Below is a small trained network, with its code and all its weights. Each question gives an input and a target symbol and asks what happens when units are switched off, that is, made to give their printed mean instead of their output.

import numpy as np


def w(rows, s, z=0):
    codes = np.array(rows[::2]) - 128.0
    scale = np.full(codes.shape[1], s)
    scale[-1] = z or s
    return codes * scale


def f(y):
    return y / 2 * (1 + np.tanh(0.7978845608 * (y + 0.044715 * y**3)))


def softmax(a):
    e = np.exp(a - a.max(-1, keepdims=True))
    return e / e.sum(-1, keepdims=True)


def log_softmax(a):
    a = a - a.max(-1, keepdims=True)
    return a - np.log(np.exp(a).sum(-1, keepdims=True))


def net(x, mask):
    ids = ['αβγεηθλξπστψω'.index(c) for c in x.split()]
    T = len(ids)
    res = E[ids] + P[:T]
    r = res
    for j in range(3):
        rows = slice(3 * j, 3 * j + 3)
        q, k, v = (r @ M[0][rows].T for M in (Q, K, V))
        z = softmax(np.where(np.tri(T) > 0, q @ k.T / 3**0.5, -1e9)) @ v
        o = O[0][rows]
        res = res + np.where(mask[j], z, o[:, -1]) @ o[:, :-1]
    y = f(res @ A[0][:, :-1].T + A[0][:, -1])
    res = res + np.where(mask[3:19], y, B[0][:, -1]) @ B[0][:, :-1]
    return log_softmax(res[-1] @ U[:, :-1].T + U[:, -1])


Q, K, V, O, A, B = {}, {}, {}, {}, {}, {}
E = w([
[165,76,166,117,162,179,45,125],'α',
[101,156,110,107,123,202,95,100],'β',
[152,109,163,167,125,72,100,138],'γ',
[109,180,149,136,145,151,101,73],'ε',
[70,126,106,99,105,151,92,136],'η',
[118,154,153,143,125,81,105,112],'θ',
[108,130,87,41,90,140,80,49],'λ',
[103,146,77,114,138,157,122,60],'ξ',
[135,84,98,150,119,96,141,152],'π',
[51,166,103,173,174,180,166,168],'σ',
[114,158,121,124,148,143,171,231],'τ',
[251,128,107,136,165,86,186,91],'ψ',
[91,145,96,233,194,110,190,132],'ω',
],0.018)
P = w([
[124,87,113,169,128,113,59,125],'0',
[136,128,86,177,117,133,44,130],'1',
[146,81,196,203,66,160,176,115],'2',
[86,115,115,112,221,56,106,170],'3',
[167,148,60,163,57,148,30,114],'4',
[132,70,210,147,61,170,216,80],'5',
[73,100,118,82,233,50,158,155],'6',
[175,205,63,195,38,136,25,154],'7',
[112,58,219,94,58,171,253,50],'8',
[58,94,118,10,233,31,193,136],'9',
[179,199,60,184,28,129,76,138],'10',
],0.012)
Q[0] = w([
[134,136,170,135,123,136,163,147],'H0',
[108,144,77,138,154,89,129,135],'H0',
[126,121,89,160,121,172,114,135],'H0',
[108,126,180,150,102,138,129,121],'H1',
[105,78,150,133,127,131,155,99],'H1',
[127,116,84,118,159,91,122,128],'H1',
[163,116,162,167,5,167,99,85],'H2',
[127,135,143,109,177,115,149,142],'H2',
[136,112,166,116,95,137,160,103],'H2',
],0.02)
K[0] = w([
[119,89,176,190,208,175,89,126],'H0',
[162,217,23,172,72,131,119,147],'H0',
[123,157,103,143,143,89,225,112],'H0',
[99,61,179,92,176,192,100,137],'H1',
[160,97,111,155,177,160,49,160],'H1',
[142,219,88,128,43,123,109,159],'H1',
[65,37,227,44,183,107,246,75],'H2',
[140,135,120,156,102,130,41,114],'H2',
[124,43,189,99,173,156,80,105],'H2',
],0.012)
V[0] = w([
[178,218,117,97,124,163,143,58],'H0',
[119,92,209,101,118,85,221,94],'H0',
[99,175,186,139,176,182,134,122],'H0',
[184,79,211,90,183,161,129,157],'H1',
[77,118,49,113,96,31,168,135],'H1',
[31,135,209,103,64,89,143,110],'H1',
[164,166,100,227,158,47,179,10],'H2',
[61,251,40,136,167,252,145,75],'H2',
[138,60,39,152,124,209,233,255],'H2',
],0.0088)
O[0] = w([
[90,159,133,135,88,132,104,134,64],'H0',
[100,170,112,143,134,94,169,121,3],'H0',
[113,111,163,154,108,81,139,102,53],'H0',
[101,116,161,101,87,133,133,111,79],'H1',
[142,149,85,208,135,174,90,139,128],'H1',
[106,79,109,140,191,154,102,115,46],'H1',
[185,185,104,204,110,84,172,81,195],'H2',
[132,116,139,210,64,174,88,84,42],'H2',
[134,109,86,97,126,249,182,133,154],'H2',
],0.014,0.0061)
A[0] = w([
[117,101,168,84,145,106,166,174,151],'N0',
[157,88,179,104,168,182,210,128,253],'N1',
[131,163,255,141,97,160,205,121,134],'N2',
[99,99,108,186,110,148,72,128,100],'N3',
[106,73,114,97,101,220,148,111,87],'N4',
[144,200,68,120,138,86,114,146,72],'N5',
[150,63,142,162,77,81,118,183,224],'N6',
[119,108,48,124,146,121,145,160,141],'N7',
[180,159,172,62,68,117,103,123,116],'N8',
[172,146,133,169,127,123,135,158,206],'N9',
[127,125,170,167,145,154,240,129,51],'N10',
[101,168,110,94,211,129,127,187,119],'N11',
[196,136,108,125,100,141,208,116,34],'N12',
[118,109,118,160,80,112,69,130,3],'N13',
[94,120,172,98,185,56,55,138,102],'N14',
[98,122,105,208,128,76,100,51,179],'N15',
],0.0095,0.0045)
B[0] = w([
[169,168,160,123,83,159,114,70,224],'N0',
[94,171,93,155,94,128,80,164,250],'N1',
[118,155,120,128,254,182,95,131,185],'N2',
[180,115,225,143,196,92,100,111,192],'N3',
[154,122,178,187,117,69,153,201,203],'N4',
[121,131,175,129,207,116,164,137,205],'N5',
[97,161,113,40,131,205,135,114,194],'N6',
[142,136,172,107,83,155,89,115,210],'N7',
[49,147,126,198,158,113,158,145,181],'N8',
[121,155,92,98,128,143,144,136,208],'N9',
[141,42,97,73,116,80,50,106,180],'N10',
[158,124,131,98,84,89,103,72,222],'N11',
[52,69,175,147,141,148,132,89,212],'N12',
[72,166,135,71,185,111,131,101,166],'N13',
[131,61,74,181,108,122,159,124,217],'N14',
[105,162,89,146,91,117,159,139,216],'N15',
],0.0086,0.013)
U = w([
[110,41,101,103,4,108,98,54,158],'α',
[66,129,219,76,147,161,121,64,159],'β',
[204,112,182,106,103,38,151,72,111],'γ',
[74,162,105,149,19,51,107,115,105],'ε',
[139,55,116,123,214,145,96,97,66],'η',
[67,96,17,156,152,86,136,171,137],'θ',
[61,115,46,163,197,96,12,152,27],'λ',
[153,239,151,132,94,91,39,73,1],'ξ',
[189,196,45,41,188,212,87,127,234],'π',
[194,110,222,158,133,141,138,86,90],'σ',
[102,138,126,149,73,96,130,207,152],'τ',
[125,182,127,131,142,126,228,164,161],'ψ',
[151,117,104,165,73,173,182,27,153],'ω',
],0.0048,0.0041)

Each question gives the input, a string of symbols that net reads in full, and the target symbol t.
The units are the heads (3 rows each of Q, K, V and O) and the neurons (one row each of A and B). Each row of codes is followed by its name. A weight is (code - 128) times the scale printed after its matrix; where a second scale follows, it is the last column's (O, A, B and U).
mask holds one flag per unit, heads first, then neurons. A switched-off unit (its flag False) gives its mean, the last column of its rows in O or B, instead of its output. The means were averaged over made-up inputs and are rounded, as every weight is.
A unit's drop is (log p(t) with every unit on - log p(t) with that unit switched off) / (log p(t) with every unit on - log p(t) with every unit switched off).
The circuit of an input: a set's keep is (log p(t) with only the set's units on - log p(t) with every unit switched off) / (log p(t) with every unit on - log p(t) with every unit switched off). Starting from the 12 units with the biggest drops (on a tie, the unit counted first), units are removed one at a time, each time the one whose removal leaves the highest keep (on an exact tie, the one counted first), for as long as the keep stays at least 0.8.
circuit, biggest first: the units of the circuit, biggest drop first
most important unit: the unit with the biggest drop
top k neurons: the k neurons with the biggest drops, biggest first
input α α γ λ γ, target λ: circuit, biggest first -> [H2; N0]
input π π π β σ η η α γ ξ α, target ξ: circuit, biggest first -> [H2]
input ω π π π π λ, target ε: top 2 neurons -> [N15; N2]
input α σ π λ θ α π π γ, target β: circuit, biggest first -> [H1; N2]
input ε α π γ σ, target σ: circuit, biggest first -> [H2; N3; N4]
input γ π α ξ λ λ σ, target λ: circuit, biggest first -> [H2; H1]
input ω β α ε, target β: top 2 neurons -> [N13; N3]
input σ ξ π ξ θ, target π: circuit, biggest first -> [N4; H2]
input ξ α θ γ λ ψ π τ β η, target τ: circuit, biggest first -> [N4; H2; H0]
input α λ α ψ γ θ π γ ξ, target β: circuit, biggest first -> [H1; N2]
input π γ γ ξ, target γ: circuit, biggest first -> [H2; N11; N1]
input α α γ α α θ, target β: top 3 neurons -> [N2; N0; N6]
input π α π γ θ ω ξ τ π ξ, target τ: top 2 neurons -> [N4; N1]
input ω τ ξ, target ω: circuit, biggest first -> [H2]
input π τ λ π σ, target σ: top 2 neurons -> [N3; N4]
input π θ ω π ξ λ, target ε: circuit, biggest first -> [H2; H0]
input θ σ ε, target ξ: top 2 neurons -> [N2; N12]
input π θ τ α γ ψ π ξ π, target β: top 4 neurons -> [N2; N0; N12; N14]
input α γ θ θ τ π, target β: top 3 neurons -> [N2; N12; N0]
input π ξ γ γ α σ, target β: most important unit -> H1
input ω γ π β τ γ α λ π τ, target λ: top 2 neurons -> [N0; N14]
input π η π π ξ γ θ ψ, target ψ: top 2 neurons -> [N5; N8]
